Below is a small trained network, with its code and all its weights. Each question gives an input and a target symbol and asks what happens when units are switched off, that is, made to give their printed mean instead of their output.

import numpy as np


def w(rows, s, z=0):
    codes = np.array(rows[::2]) - 128.0
    scale = np.full(codes.shape[1], s)
    scale[-1] = z or s
    return codes * scale


def norm(h):
    return h / np.sqrt((h * h).mean(-1, keepdims=True) + 1e-5)


def softmax(a):
    e = np.exp(a - a.max(-1, keepdims=True))
    return e / e.sum(-1, keepdims=True)


def log_softmax(a):
    a = a - a.max(-1, keepdims=True)
    return a - np.log(np.exp(a).sum(-1, keepdims=True))


def net(x, mask):
    ids = ['ΓΔΞΦαβεηθμπστ'.index(c) for c in x.split()]
    T = len(ids)
    res = E[ids] + P[:T]
    u = 0
    for l in range(3):
        r = norm(res)
        for j in range(2):
            rows = slice(4 * j, 4 * j + 4)
            q, k, v = (r @ M[l][rows].T for M in (Q, K, V))
            z = softmax(np.where(np.tri(T) > 0, q @ k.T / 4**0.5, -1e9)) @ v
            o = O[l][rows]
            res = res + np.where(mask[u + j], z, o[:, -1]) @ o[:, :-1]
        u += 2
    return log_softmax(norm(res)[-1] @ U[:, :-1].T + U[:, -1])


Q, K, V, O = {}, {}, {}, {}
E = w([
[95,178,153,137,95,136,122,171,178,104,120],'Γ',
[95,149,136,144,144,106,175,175,116,153,171],'Δ',
[103,109,122,118,117,114,136,175,166,144,174],'Ξ',
[115,201,124,151,101,148,111,140,105,125,147],'Φ',
[53,80,140,178,88,152,5,136,114,128,158],'α',
[132,125,91,120,131,176,102,104,174,141,164],'β',
[122,134,101,124,141,141,139,132,100,162,184],'ε',
[145,204,121,138,118,148,137,153,143,124,137],'η',
[186,87,141,186,211,84,169,98,183,129,93],'θ',
[131,142,120,153,155,182,118,154,125,103,178],'μ',
[107,147,115,121,115,140,160,142,160,135,215],'π',
[80,183,136,134,107,123,119,124,152,153,131],'σ',
[134,160,108,118,87,175,93,127,172,117,124],'τ',
],0.015)
P = w([
[150,129,98,108,132,107,125,161,110,145,75],'0',
[41,111,96,133,143,223,91,155,229,247,251],'1',
[136,111,162,127,150,204,156,127,104,127,71],'2',
[46,149,136,135,179,156,83,169,173,157,183],'3',
[160,134,72,132,106,72,115,153,113,138,88],'4',
[65,157,149,130,185,140,88,170,168,135,163],'5',
[159,103,206,146,127,186,159,111,100,142,95],'6',
[84,169,139,124,194,140,81,153,163,124,149],'7',
[135,124,47,173,93,76,139,123,115,107,104],'8',
[99,173,145,117,193,136,78,149,169,115,141],'9',
[182,94,194,167,68,141,160,83,118,118,111],'10',
[113,172,145,109,193,133,75,139,174,107,138],'11',
[227,124,118,240,63,97,132,137,141,161,86],'12',
],0.016)
Q[0] = w([
[90,109,30,100,134,79,90,132,126,121,112],'L0H1',
[89,135,82,54,166,93,79,138,147,148,174],'L0H1',
[146,165,43,215,77,63,89,169,154,135,129],'L0H1',
[105,182,154,138,110,188,134,190,137,172,135],'L0H1',
[100,174,69,14,163,97,139,176,147,146,155],'L0H2',
[114,117,71,154,121,34,87,130,160,132,151],'L0H2',
[89,115,150,41,115,193,105,156,69,83,131],'L0H2',
[118,157,33,131,69,10,97,150,144,156,111],'L0H2',
],0.013)
K[0] = w([
[148,145,181,97,138,156,130,150,99,140,113],'L0H1',
[121,138,161,90,174,165,111,150,167,181,143],'L0H1',
[159,99,203,127,82,150,136,77,110,114,157],'L0H1',
[126,143,114,80,108,111,103,113,98,92,148],'L0H1',
[116,149,161,46,208,156,129,163,155,171,123],'L0H2',
[134,89,201,147,126,152,125,106,141,170,134],'L0H2',
[98,136,82,146,109,165,106,186,138,168,139],'L0H2',
[152,128,250,48,84,162,127,110,102,156,133],'L0H2',
],0.017)
V[0] = w([
[81,115,138,107,121,151,98,113,226,157,161],'L0H1',
[57,94,175,159,120,101,119,140,116,127,116],'L0H1',
[140,166,179,145,228,49,204,153,189,94,141],'L0H1',
[70,196,153,112,54,165,116,185,64,79,199],'L0H1',
[111,116,126,164,96,152,58,229,62,73,124],'L0H2',
[62,228,132,117,90,106,168,84,115,191,101],'L0H2',
[153,197,125,101,65,161,135,140,207,58,145],'L0H2',
[160,160,85,88,175,137,251,137,232,195,241],'L0H2',
],0.012)
O[0] = w([
[115,164,142,147,204,171,105,137,69,80,139,254],'L0H1',
[151,215,190,147,90,171,126,124,110,145,123,142],'L0H1',
[107,177,155,146,85,18,54,158,153,93,138,150],'L0H1',
[62,110,211,164,206,180,133,151,178,178,104,140],'L0H1',
[157,183,105,172,113,95,110,182,165,71,120,160],'L0H2',
[133,166,114,99,148,112,57,117,59,174,111,88],'L0H2',
[50,131,88,159,171,119,90,98,107,104,151,117],'L0H2',
[59,107,131,151,207,246,112,94,110,182,221,241],'L0H2',
],0.014,0.0068)
Q[1] = w([
[176,242,190,66,182,106,126,175,105,143,73],'L1H1',
[119,89,64,184,168,176,119,29,149,105,199],'L1H1',
[150,173,52,141,129,62,99,100,118,35,251],'L1H1',
[151,191,247,55,181,96,170,126,222,107,64],'L1H1',
[187,47,121,183,114,127,164,87,134,26,212],'L1H2',
[212,167,147,227,123,144,155,135,186,6,68],'L1H2',
[254,95,93,226,111,159,211,118,213,171,103],'L1H2',
[178,83,140,137,49,171,119,128,152,139,136],'L1H2',
],0.0072)
K[1] = w([
[111,139,162,84,205,167,129,193,93,109,169],'L1H1',
[158,116,102,102,149,59,159,79,169,84,136],'L1H1',
[148,132,184,130,156,54,130,28,103,100,185],'L1H1',
[83,119,132,226,182,167,117,227,165,74,120],'L1H1',
[159,57,128,118,113,95,171,51,123,62,186],'L1H2',
[176,124,83,132,86,15,194,64,194,68,2],'L1H2',
[172,45,157,144,132,128,226,120,181,184,102],'L1H2',
[119,63,128,126,89,133,134,116,159,162,119],'L1H2',
],0.0089)
V[1] = w([
[147,196,146,155,133,54,135,89,191,108,175],'L1H1',
[29,112,90,89,79,137,82,191,167,136,117],'L1H1',
[29,69,115,138,68,71,214,109,75,142,80],'L1H1',
[64,162,185,120,135,196,165,168,77,70,135],'L1H1',
[49,144,118,105,73,172,185,67,93,165,150],'L1H2',
[108,142,81,157,160,102,97,114,139,184,92],'L1H2',
[19,190,141,94,118,235,58,254,88,101,109],'L1H2',
[63,211,142,63,145,167,119,157,69,113,167],'L1H2',
],0.0051)
O[1] = w([
[59,142,150,149,152,114,158,114,109,170,55,183],'L1H1',
[188,141,103,167,108,160,151,111,96,127,149,155],'L1H1',
[140,234,120,131,58,189,156,153,166,181,183,56],'L1H1',
[161,94,37,176,115,117,22,241,93,116,83,102],'L1H1',
[184,51,135,135,180,123,124,148,138,139,99,99],'L1H2',
[112,80,151,124,61,138,123,149,90,118,181,142],'L1H2',
[206,124,164,218,155,163,241,2,188,191,128,255],'L1H2',
[221,127,159,161,153,163,181,49,188,115,66,178],'L1H2',
],0.0062,0.0031)
Q[2] = w([
[165,111,195,13,134,201,178,140,2,61,179],'L2H1',
[103,155,34,137,164,6,176,91,146,9,111],'L2H1',
[125,51,115,199,214,183,115,74,52,136,131],'L2H1',
[148,197,192,120,201,104,118,91,18,46,191],'L2H1',
[92,70,132,128,142,113,117,58,187,157,246],'L2H2',
[104,82,138,204,119,182,93,163,146,185,108],'L2H2',
[89,165,83,19,136,44,106,172,47,61,107],'L2H2',
[162,181,112,86,132,100,113,130,84,70,169],'L2H2',
],0.0084)
K[2] = w([
[127,148,130,26,156,161,131,149,134,93,179],'L2H1',
[113,99,103,159,150,58,160,99,99,44,115],'L2H1',
[74,139,115,165,200,180,116,100,79,113,126],'L2H1',
[123,221,135,86,216,110,96,118,86,90,172],'L2H1',
[97,150,126,76,136,133,105,102,116,66,249],'L2H2',
[108,63,169,161,126,114,128,124,108,129,128],'L2H2',
[126,132,101,123,85,74,144,102,136,145,135],'L2H2',
[151,162,143,125,102,124,111,145,109,78,129],'L2H2',
],0.013)
V[2] = w([
[121,103,159,142,181,96,60,45,126,109,195],'L2H1',
[149,182,255,174,129,101,132,163,162,109,122],'L2H1',
[121,92,114,115,175,226,184,141,96,122,108],'L2H1',
[163,133,103,115,147,113,143,116,114,14,111],'L2H1',
[157,164,74,154,101,125,72,146,165,134,98],'L2H2',
[146,134,137,103,108,159,89,123,134,160,167],'L2H2',
[117,154,128,154,181,151,106,179,137,140,179],'L2H2',
[124,94,147,168,82,176,132,149,97,114,120],'L2H2',
],0.0092)
O[2] = w([
[206,160,86,157,176,88,130,188,162,96,56,227],'L2H1',
[124,60,1,136,173,186,75,172,92,122,193,161],'L2H1',
[59,176,145,104,66,32,100,162,38,160,107,205],'L2H1',
[68,89,187,222,136,130,115,125,140,123,113,68],'L2H1',
[109,77,174,147,144,126,107,55,84,118,126,85],'L2H2',
[88,164,106,154,98,86,169,144,123,127,86,153],'L2H2',
[90,189,142,22,94,99,150,175,106,94,133,253],'L2H2',
[126,171,126,102,129,101,125,89,161,138,157,144],'L2H2',
],0.0091,0.0061)
U = w([
[127,132,114,178,179,103,20,148,95,2,145,48],'Γ',
[200,132,51,99,122,161,75,180,160,175,172,16],'Δ',
[110,244,150,89,130,105,108,189,65,60,185,117],'Ξ',
[90,24,124,116,117,136,70,146,136,190,85,115],'Φ',
[202,123,171,170,97,195,192,158,122,98,76,120],'α',
[112,92,19,81,157,151,182,115,56,77,108,45],'β',
[122,102,206,28,86,115,142,152,113,192,133,111],'ε',
[121,166,72,121,167,74,161,94,206,145,89,32],'η',
[148,129,141,120,64,82,97,51,98,80,214,243],'θ',
[45,75,80,152,94,135,180,186,187,90,164,3],'μ',
[97,131,204,172,162,210,145,73,133,171,180,233],'π',
[182,150,114,117,133,91,70,116,21,181,89,79],'σ',
[39,113,177,151,112,70,168,88,65,90,80,69],'τ',
],0.0097,0.0048)

Each question gives the input, a string of symbols that net reads in full, and the target symbol t.
The units are the heads (4 rows each of Q, K, V and O). Each row of codes is followed by its name. A weight is (code - 128) times the scale printed after its matrix; where a second scale follows, it is the last column's (O and U).
mask holds one flag per head, layer by layer. A switched-off head (its flag False) gives its mean, the last column of its rows in O, instead of its output. The means were averaged over made-up inputs and are rounded, as every weight is.
A unit's drop is (log p(t) with every unit on - log p(t) with that unit switched off) / (log p(t) with every unit on - log p(t) with every unit switched off).
The circuit of an input: a set's keep is (log p(t) with only the set's units on - log p(t) with every unit switched off) / (log p(t) with every unit on - log p(t) with every unit switched off). Starting from all 6 units, units are removed one at a time, each time the one whose removal leaves the highest keep (on an exact tie, the one counted first), for as long as the keep stays at least 0.8.
circuit, biggest first: the units of the circuit, biggest drop first
most important unit: the unit with the biggest drop
heads that matter: for each layer, one digit per head in row order, 1 if its drop is at least 0.15 and else 0, layers parted by /
drop of u: that unit's drop, to one decimal
input Ξ τ Ξ α μ α Γ θ μ μ τ, target μ: circuit, biggest first -> (L0H2, L0H1)
input α μ Ξ θ π θ θ θ Φ Ξ θ θ, target Γ: heads that matter -> 10 / 00 / 10
input τ π θ, target τ: circuit, biggest first -> (L2H1, L0H2, L0H1)
input θ σ Γ τ θ α θ θ Ξ, target θ: circuit, biggest first -> (L0H1)
input τ η η π θ η η, target θ: heads that matter -> 10 / 00 / 00
input θ θ μ θ, target Γ: circuit, biggest first -> (L0H1, L2H1)
input θ Δ Φ β π Ξ Δ Ξ Δ, target Δ: circuit, biggest first -> (L0H1, L2H1)
input α Γ Ξ Γ σ Δ α α Δ σ Ξ, target Δ: circuit, biggest first -> (L0H1, L2H1)
input τ Γ η η Ξ θ μ Δ α Φ η, target α: circuit, biggest first -> (L0H2, L0H1)
input β Δ π, target β: heads that matter -> 10 / 00 / 00
input σ μ η θ τ μ Φ μ η θ, target Ξ: heads that matter -> 11 / 00 / 11
input σ ε π π Φ μ β Ξ τ θ σ β τ, target σ: heads that matter -> 01 / 00 / 00
input α μ Ξ β Φ θ η β τ θ θ σ μ, target θ: heads that matter -> 10 / 00 / 00
input μ Φ μ Γ α μ σ, target α: most important unit -> L0H2
input α π α η, target π: heads that matter -> 11 / 01 / 00
input θ θ π Γ μ α θ ε Δ Ξ, target π: heads that matter -> 01 / 01 / 00
input Γ ε τ τ τ, target τ: circuit, biggest first -> (L0H2, L2H1, L0H1)
input θ η β μ Γ θ Γ, target Γ: heads that matter -> 01 / 00 / 00
input ε π α, target ε: heads that matter -> 10 / 00 / 10
input Δ θ θ Γ Φ β θ σ τ Ξ, target π: most important unit -> L0H2
input σ θ Δ Δ Ξ α Γ, target Ξ: heads that matter -> 00 / 00 / 11
input Γ ε β, target Γ: heads that matter -> 01 / 00 / 00
input μ Φ θ σ σ α Γ Γ Δ, target Γ: circuit, biggest first -> (L0H2, L2H1)
input θ Ξ μ σ θ α η θ θ α μ θ θ, target μ: circuit, biggest first -> (L0H2, L0H1, L1H2)
input σ Ξ θ σ Φ Φ β μ α θ Φ μ π, target Φ: heads that matter -> 11 / 00 / 00
input μ τ θ, target μ: heads that matter -> 11 / 00 / 00
input α θ σ β Ξ β σ Ξ τ θ β π α, target β: circuit, biggest first -> (L0H1)
input Γ Γ α Φ Γ Δ μ μ η η σ μ Ξ, target σ: drop of L0H1 -> 0.1
input α σ Γ Φ ε π α μ ε, target α: drop of L0H1 -> 0.3
input Γ η μ σ α Γ τ θ Δ η ε η α, target ε: drop of L1H2 -> 0.0
